Below is a small trained network, with its code and all its weights. Each question gives an input and a class and asks what happens when units are switched off, that is, made to give their printed mean instead of their output.

import numpy as np


def w(rows, s, z=0):
    codes = np.array(rows[::2]) - 128.0
    scale = np.full(codes.shape[1], s)
    scale[-1] = z or s
    return codes * scale


def norm(h):
    return h / np.sqrt((h * h).mean(-1, keepdims=True) + 1e-5)


def f(y):
    return y / 2 * (1 + np.tanh(0.7978845608 * (y + 0.044715 * y**3)))


def log_softmax(a):
    a = a - a.max(-1, keepdims=True)
    return a - np.log(np.exp(a).sum(-1, keepdims=True))


def net(x, mask):
    res = np.array(x, float).reshape(1, 5) / 4 @ E
    u = 0
    for l in range(4):
        y = f(norm(res) @ A[l][:, :-1].T + A[l][:, -1])
        res = res + np.where(mask[u : u + 3], y, B[l][:, -1]) @ B[l][:, :-1]
        u += 3
    return log_softmax(norm(res)[-1] @ U[:, :-1].T + U[:, -1])


A, B = {}, {}
E = w([
[114,170,97,114,105,65,214,119,66,187,132,150],'x0',
[103,84,31,159,143,190,71,71,128,123,169,37],'x1',
[95,98,171,101,73,83,129,192,127,110,84,152],'x2',
[144,161,104,165,171,133,135,136,135,141,121,84],'x3',
[189,172,157,142,171,168,159,166,106,248,85,93],'x4',
],0.011)
A[0] = w([
[89,155,25,113,146,160,153,76,129,103,144,55,85],'L0N1',
[107,103,63,117,181,90,163,29,143,165,200,75,5],'L0N2',
[124,111,94,152,163,184,1,82,140,56,122,99,3],'L0N3',
],0.0077,0.0031)
B[0] = w([
[154,108,83,181,98,114,56,126,40,100,130,128,247],'L0N1',
[100,194,110,182,137,97,95,112,113,226,189,216,224],'L0N2',
[86,2,122,87,150,135,128,101,214,125,172,9,253],'L0N3',
],0.011,0.0058)
A[1] = w([
[31,123,171,77,66,32,138,102,143,2,107,203,110],'L1N1',
[94,152,61,104,164,167,156,129,128,62,165,108,123],'L1N2',
[181,184,155,68,130,156,191,151,169,167,82,74,3],'L1N3',
],0.0065,0.0035)
B[1] = w([
[123,103,81,91,44,146,179,80,158,83,91,209,253],'L1N1',
[254,86,129,160,62,149,125,127,95,170,182,95,141],'L1N2',
[127,78,229,124,153,216,182,148,55,178,183,117,158],'L1N3',
],0.0097,0.0074)
A[2] = w([
[87,106,109,87,128,208,37,106,222,30,170,2,116],'L2N1',
[125,156,218,125,165,141,182,113,76,109,114,70,52],'L2N2',
[120,125,176,132,155,136,104,110,105,50,165,121,2],'L2N3',
],0.0062,0.0035)
B[2] = w([
[91,11,145,144,192,195,74,139,233,73,159,154,254],'L2N1',
[73,157,182,118,183,118,107,191,158,140,167,140,144],'L2N2',
[41,81,92,102,149,211,111,104,124,168,143,186,114],'L2N3',
],0.011,0.0069)
A[3] = w([
[90,81,143,153,118,64,145,92,193,128,101,252,3],'L3N1',
[113,69,127,114,170,158,92,96,159,62,134,16,39],'L3N2',
[217,218,177,123,214,142,200,254,140,189,77,112,121],'L3N3',
],0.0063,0.003)
B[3] = w([
[151,128,131,131,76,97,141,254,89,80,180,58,208],'L3N1',
[124,70,212,111,148,120,112,163,175,133,165,129,225],'L3N2',
[97,157,201,122,221,182,125,94,129,161,44,81,254],'L3N3',
],0.009,0.0059)
U = w([
[122,208,12,208,94,93,95,66,9,167,164,136,21],'0',
[115,155,139,23,2,73,227,188,135,53,89,245,80],'1',
[101,188,225,96,180,150,191,155,106,192,45,127,254],'2',
[108,28,120,128,127,174,65,134,233,101,204,100,181],'3',
],0.0096,0.00085)

Each question gives the input, the list of numbers given to net, and the class t.
The units are the neurons (one row each of A and B). Each row of codes is followed by its name. A weight is (code - 128) times the scale printed after its matrix; where a second scale follows, it is the last column's (A, B and U).
mask holds one flag per neuron, layer by layer. A switched-off neuron (its flag False) gives its mean, the last column of its row in B, instead of its output. The means were averaged over made-up inputs and are rounded, as every weight is.
A unit's drop is (log p(t) with every unit on - log p(t) with that unit switched off) / (log p(t) with every unit on - log p(t) with every unit switched off).
The circuit of an input: a set's keep is (log p(t) with only the set's units on - log p(t) with every unit switched off) / (log p(t) with every unit on - log p(t) with every unit switched off). Starting from all 12 units, units are removed one at a time, each time the one whose removal leaves the highest keep (on an exact tie, the one counted first), for as long as the keep stays at least 0.8.
circuit, biggest first: the units of the circuit, biggest drop first
top k neurons: the k neurons with the biggest drops, biggest first
k most important neurons of layer l: the k neurons of layer l with the biggest drops, biggest first
drop of u: that unit's drop, to one decimal
input [2,7,-7,6,2], class 0: circuit, biggest first : L0N2
input [5,4,6,-3,3], class 2: circuit, biggest first : L1N1, L2N1
input [6,0,-2,-6,2], class 2: circuit, biggest first : L1N1, L0N3
input [-7,0,8,-8,7], class 2: top 3 neurons : L0N3, L2N1, L1N1
input [4,1,3,2,1], class 2: top 2 neurons : L0N1, L1N1
input [2,4,4,-2,5], class 2: top 2 neurons : L0N3, L0N1
input [3,6,-8,2,-2], class 0: 2 most important neurons of layer 0 : L0N2, L0N1
input [3,-3,1,-6,3], class 2: top 2 neurons : L0N1, L2N1
input [7,-3,-7,-4,-5], class 0: top 2 neurons : L0N2, L2N1
input [1,3,8,-1,-8], class 1: top 2 neurons : L1N1, L0N3
input [6,1,-7,-5,-1], class 0: drop of L2N2 : 0.0
input [-4,-2,6,-2,-8], class 1: drop of L1N1 : 0.8
input [3,4,7,-1,0], class 1: drop of L0N3 : 0.5
input [-3,-6,-4,4,-8], class 1: circuit, biggest first : L1N1
input [-5,-1,8,-8,-5], class 1: drop of L1N1 : 0.2
